Here is a tiny trained network, its code and every weight. The questions are about switching its units off for an input and a class, where a switched-off unit gives its printed mean instead of its output.

import numpy as np


def w(rows, s, z=0):
    codes = np.array(rows[::2]) - 128.0
    scale = np.full(codes.shape[1], s)
    scale[-1] = z or s
    return codes * scale


def f(y):
    return y / 2 * (1 + np.tanh(0.7978845608 * (y + 0.044715 * y**3)))


def log_softmax(a):
    a = a - a.max(-1, keepdims=True)
    return a - np.log(np.exp(a).sum(-1, keepdims=True))


def net(x, mask):
    res = np.array(x, float).reshape(1, 6) / 4 @ E
    y = f(res @ A[0][:, :-1].T + A[0][:, -1])
    res = res + np.where(mask, y, B[0][:, -1]) @ B[0][:, :-1]
    return log_softmax(res[-1] @ U[:, :-1].T + U[:, -1])


A, B = {}, {}
E = w([
[2,68,174,166,204,88,140],'x0',
[40,159,138,179,99,176,111],'x1',
[84,104,199,217,15,129,150],'x2',
[97,38,86,185,158,242,202],'x3',
[165,36,194,200,121,202,143],'x4',
[140,59,74,104,126,10,231],'x5',
],0.0087)
A[0] = w([
[115,137,162,215,134,95,141,162],'N1',
[55,136,134,136,100,172,127,146],'N2',
[144,59,76,142,151,163,139,68],'N3',
[102,141,133,151,137,159,166,7],'N4',
[137,94,100,112,168,81,162,51],'N5',
[177,207,90,74,10,184,80,188],'N6',
[151,136,126,82,138,57,137,195],'N7',
[157,116,101,90,133,65,150,144],'N8',
[215,90,176,88,122,56,105,135],'N9',
[155,109,143,145,142,127,118,134],'N10',
[186,133,152,149,109,156,127,140],'N11',
[167,99,116,203,128,184,136,246],'N12',
[132,134,120,87,115,40,160,255],'N13',
[109,146,199,205,99,60,80,246],'N14',
[186,105,120,64,187,169,140,33],'N15',
],0.013,0.0035)
B[0] = w([
[88,122,150,125,55,138,147,172],'N1',
[83,254,152,139,120,103,144,184],'N2',
[87,39,156,140,108,161,163,176],'N3',
[130,124,131,122,84,172,122,145],'N4',
[217,132,19,141,161,72,98,170],'N5',
[160,229,58,163,237,107,85,250],'N6',
[145,233,161,103,195,145,101,195],'N7',
[171,182,140,172,142,74,96,186],'N8',
[91,207,200,167,60,212,152,189],'N9',
[115,163,122,138,72,110,120,138],'N10',
[93,209,135,103,187,150,125,163],'N11',
[109,197,222,73,116,131,131,204],'N12',
[77,151,144,133,198,142,64,204],'N13',
[66,154,221,155,113,189,164,208],'N14',
[93,64,206,119,108,182,170,181],'N15',
],0.0079,0.017)
U = w([
[156,220,52,158,189,75,55,172],'0',
[151,2,23,152,106,74,135,5],'1',
[61,138,229,162,55,131,138,194],'2',
],0.007,0.0029)

Each question gives the input, the list of numbers given to net, and the class t.
The units are the neurons (one row each of A and B). Each row of codes is followed by its name. A weight is (code - 128) times the scale printed after its matrix; where a second scale follows, it is the last column's (A, B and U).
mask holds one flag per neuron, in row order. A switched-off neuron (its flag False) gives its mean, the last column of its row in B, instead of its output. The means were averaged over made-up inputs and are rounded, as every weight is.
A unit's drop is (log p(t) with every unit on - log p(t) with that unit switched off) / (log p(t) with every unit on - log p(t) with every unit switched off).
The circuit of an input: a set's keep is (log p(t) with only the set's units on - log p(t) with every unit switched off) / (log p(t) with every unit on - log p(t) with every unit switched off). Starting from the 12 units with the biggest drops (on a tie, the unit counted first), units are removed one at a time, each time the one whose removal leaves the highest keep (on an exact tie, the one counted first), for as long as the keep stays at least 0.8.
circuit, biggest first: the units of the circuit, biggest drop first
top k neurons: the k neurons with the biggest drops, biggest first
drop when u is switched off: that unit's drop, to one decimal
input [-8,-3,6,6,-1,8], class 0: circuit, biggest first => N14
input [6,-4,3,-3,-6,-3], class 2: top 2 neurons => N6; N14
input [6,1,1,-2,-7,-2], class 2: top 3 neurons => N6; N14; N5
input [1,-1,-7,2,1,-3], class 2: top 2 neurons => N6; N15
input [-3,7,7,-3,-6,3], class 0: top 3 neurons => N6; N9; N15
input [-7,3,-2,4,7,-6], class 0: top 2 neurons => N6; N14
input [-1,-4,-8,2,3,3], class 2: top 2 neurons => N15; N6
input [4,1,2,-1,-8,-3], class 2: top 3 neurons => N6; N5; N14
input [6,7,-5,-2,0,1], class 2: drop when N8 is switched off => 0.3
input [-8,4,-8,8,-1,2], class 1: drop when N7 is switched off => 0.2
input [-8,3,8,8,-7,2], class 0: drop when N6 is switched off => 0.4
